Below are the code and all the weights of a small trained network. Each question names an input and a class and asks about switching units off, where a switched-off unit gives its printed mean instead of its output.

import numpy as np


def w(rows, s, z=0):
    codes = np.array(rows[::2]) - 128.0
    scale = np.full(codes.shape[1], s)
    scale[-1] = z or s
    return codes * scale


def f(y):
    return y / 2 * (1 + np.tanh(0.7978845608 * (y + 0.044715 * y**3)))


def log_softmax(a):
    a = a - a.max(-1, keepdims=True)
    return a - np.log(np.exp(a).sum(-1, keepdims=True))


def net(x, mask):
    res = np.array(x, float).reshape(1, 7) / 4 @ E
    y = f(res @ A[0][:, :-1].T + A[0][:, -1])
    res = res + np.where(mask, y, B[0][:, -1]) @ B[0][:, :-1]
    return log_softmax(res[-1] @ U[:, :-1].T + U[:, -1])


A, B = {}, {}
E = w([
[185,164,231,224,122,50],'x0',
[136,71,83,94,172,19],'x1',
[54,160,146,118,251,150],'x2',
[202,158,69,201,180,154],'x3',
[131,11,135,182,147,193],'x4',
[127,128,128,127,127,128],'x5',
[127,128,127,127,129,130],'x6',
],0.011)
A[0] = w([
[60,103,96,141,214,71,111],'neuron 1',
[107,190,71,93,101,106,79],'neuron 2',
[123,188,105,106,99,114,91],'neuron 3',
[133,84,174,166,131,124,119],'neuron 4',
[160,79,66,126,78,83,81],'neuron 5',
[141,173,67,97,140,51,122],'neuron 6',
[117,71,122,147,124,147,78],'neuron 7',
[131,77,147,126,135,168,106],'neuron 8',
[197,157,14,141,163,164,118],'neuron 9',
[72,108,180,59,78,159,95],'neuron 10',
[98,89,4,43,104,220,3],'neuron 11',
[131,57,124,126,139,166,77],'neuron 12',
[176,132,139,120,8,202,98],'neuron 13',
[76,164,183,128,172,217,113],'neuron 14',
[112,75,134,81,130,72,113],'neuron 15',
[154,106,94,104,94,112,111],'neuron 16',
[117,47,94,154,137,137,130],'neuron 17',
[53,156,109,122,199,137,66],'neuron 18',
[163,126,116,116,77,133,100],'neuron 19',
[93,198,131,130,79,178,98],'neuron 20',
[74,90,153,73,91,118,83],'neuron 21',
[149,108,63,118,60,119,103],'neuron 22',
],0.014,0.0061)
B[0] = w([
[116,146,56,147,66,111,200],'neuron 1',
[124,183,129,87,123,173,170],'neuron 2',
[80,183,174,83,167,167,165],'neuron 3',
[152,196,166,84,89,147,190],'neuron 4',
[68,149,61,117,125,83,198],'neuron 5',
[165,104,145,43,107,171,192],'neuron 6',
[132,186,115,97,155,157,165],'neuron 7',
[112,155,133,79,141,168,172],'neuron 8',
[107,37,206,172,239,118,206],'neuron 9',
[111,42,182,166,189,133,206],'neuron 10',
[198,145,194,143,34,65,254],'neuron 11',
[101,189,137,67,133,157,179],'neuron 12',
[80,107,54,169,124,123,230],'neuron 13',
[102,114,53,129,93,75,223],'neuron 14',
[178,34,136,116,162,112,188],'neuron 15',
[90,109,91,127,133,130,168],'neuron 16',
[159,157,141,64,128,196,196],'neuron 17',
[46,167,100,144,139,95,185],'neuron 18',
[40,171,149,133,138,125,168],'neuron 19',
[244,92,85,93,131,185,185],'neuron 20',
[102,103,160,138,186,120,188],'neuron 21',
[79,175,99,164,116,104,190],'neuron 22',
],0.011,0.015)
U = w([
[62,157,24,154,108,88,34],'0',
[145,181,162,31,128,252,78],'1',
[209,176,223,179,39,60,202],'2',
[126,50,190,171,222,140,88],'3',
[177,66,6,101,108,162,254],'4',
],0.011,0.008)

Each question gives the input, the list of numbers given to net, and the class t.
The units are the neurons (one row each of A and B). Each row of codes is followed by its name. A weight is (code - 128) times the scale printed after its matrix; where a second scale follows, it is the last column's (A, B and U).
mask holds one flag per neuron, in row order. A switched-off neuron (its flag False) gives its mean, the last column of its row in B, instead of its output. The means were averaged over made-up inputs and are rounded, as every weight is.
A unit's drop is (log p(t) with every unit on - log p(t) with that unit switched off) / (log p(t) with every unit on - log p(t) with every unit switched off).
The circuit of an input: a set's keep is (log p(t) with only the set's units on - log p(t) with every unit switched off) / (log p(t) with every unit on - log p(t) with every unit switched off). Starting from the 12 units with the biggest drops (on a tie, the unit counted first), units are removed one at a time, each time the one whose removal leaves the highest keep (on an exact tie, the one counted first), for as long as the keep stays at least 0.8.
units of the circuit, in order: the units of the circuit, biggest drop first
k most important neurons: the k neurons with the biggest drops, biggest first
drop when u is switched off: that unit's drop, to one decimal
input [-7,2,-3,-7,6,6,-3], class 2: units of the circuit, in order => (neuron 11)
input [7,4,3,-8,-6,-2,8], class 3: units of the circuit, in order => (neuron 11; neuron 15)
input [-6,-8,-6,0,-5,4,-3], class 4: 4 most important neurons => (neuron 20; neuron 13; neuron 18; neuron 5)
input [2,2,1,-3,0,-8,7], class 3: units of the circuit, in order => (neuron 14; neuron 17)
input [-2,7,6,-4,1,3,5], class 4: units of the circuit, in order => (neuron 1; neuron 15)
input [-1,-6,0,5,-2,-7,-8], class 4: 4 most important neurons => (neuron 20; neuron 10; neuron 14; neuron 21)
input [-4,-1,-7,-6,-8,-1,1], class 1: 2 most important neurons => (neuron 3; neuron 2)
input [6,-8,-6,-6,0,-6,-1], class 4: units of the circuit, in order => (neuron 13; neuron 20)
input [-8,-4,7,-5,-3,5,-4], class 2: 2 most important neurons => (neuron 11; neuron 13)
input [8,8,-3,0,-8,-4,7], class 1: 3 most important neurons => (neuron 6; neuron 11; neuron 3)
input [1,0,-5,5,-6,-6,0], class 1: 4 most important neurons => (neuron 6; neuron 14; neuron 3; neuron 2)
input [0,3,-3,7,7,-6,2], class 1: units of the circuit, in order => (neuron 17; neuron 12)
input [-7,-2,6,7,-2,-2,-4], class 2: 2 most important neurons => (neuron 11; neuron 13)
input [-4,0,6,-3,1,2,-2], class 0: units of the circuit, in order => (neuron 18)
input [6,5,3,-5,-6,-6,-6], class 1: 2 most important neurons => (neuron 11; neuron 6)
input [-4,4,-1,-6,-2,-2,8], class 3: 3 most important neurons => (neuron 10; neuron 21; neuron 15)
input [-1,5,-1,6,6,8,7], class 1: 3 most important neurons => (neuron 17; neuron 12; neuron 10)
input [-4,-5,-4,-3,7,-8,-3], class 1: 3 most important neurons => (neuron 12; neuron 17; neuron 8)
input [6,8,-3,-3,6,-1,7], class 4: 3 most important neurons => (neuron 11; neuron 15; neuron 5)
input [-1,-4,-1,-6,1,8,4], class 3: units of the circuit, in order => (neuron 10)
input [5,-8,4,-3,1,8,-2], class 4: units of the circuit, in order => (neuron 20; neuron 14)
input [2,7,-8,2,-5,-7,8], class 0: 4 most important neurons => (neuron 5; neuron 22; neuron 19; neuron 20)
input [0,4,-8,0,7,-7,7], class 0: 2 most important neurons => (neuron 5; neuron 22)
input [3,-7,-7,8,6,-7,1], class 3: drop when neuron 18 is switched off => 0.1
input [-7,-5,0,0,5,5,2], class 2: drop when neuron 11 is switched off => 1.7
input [-6,-1,-1,3,3,7,-7], class 2: drop when neuron 11 is switched off => 1.0
input [4,-7,-5,0,6,-5,-4], class 4: units of the circuit, in order => (neuron 13)
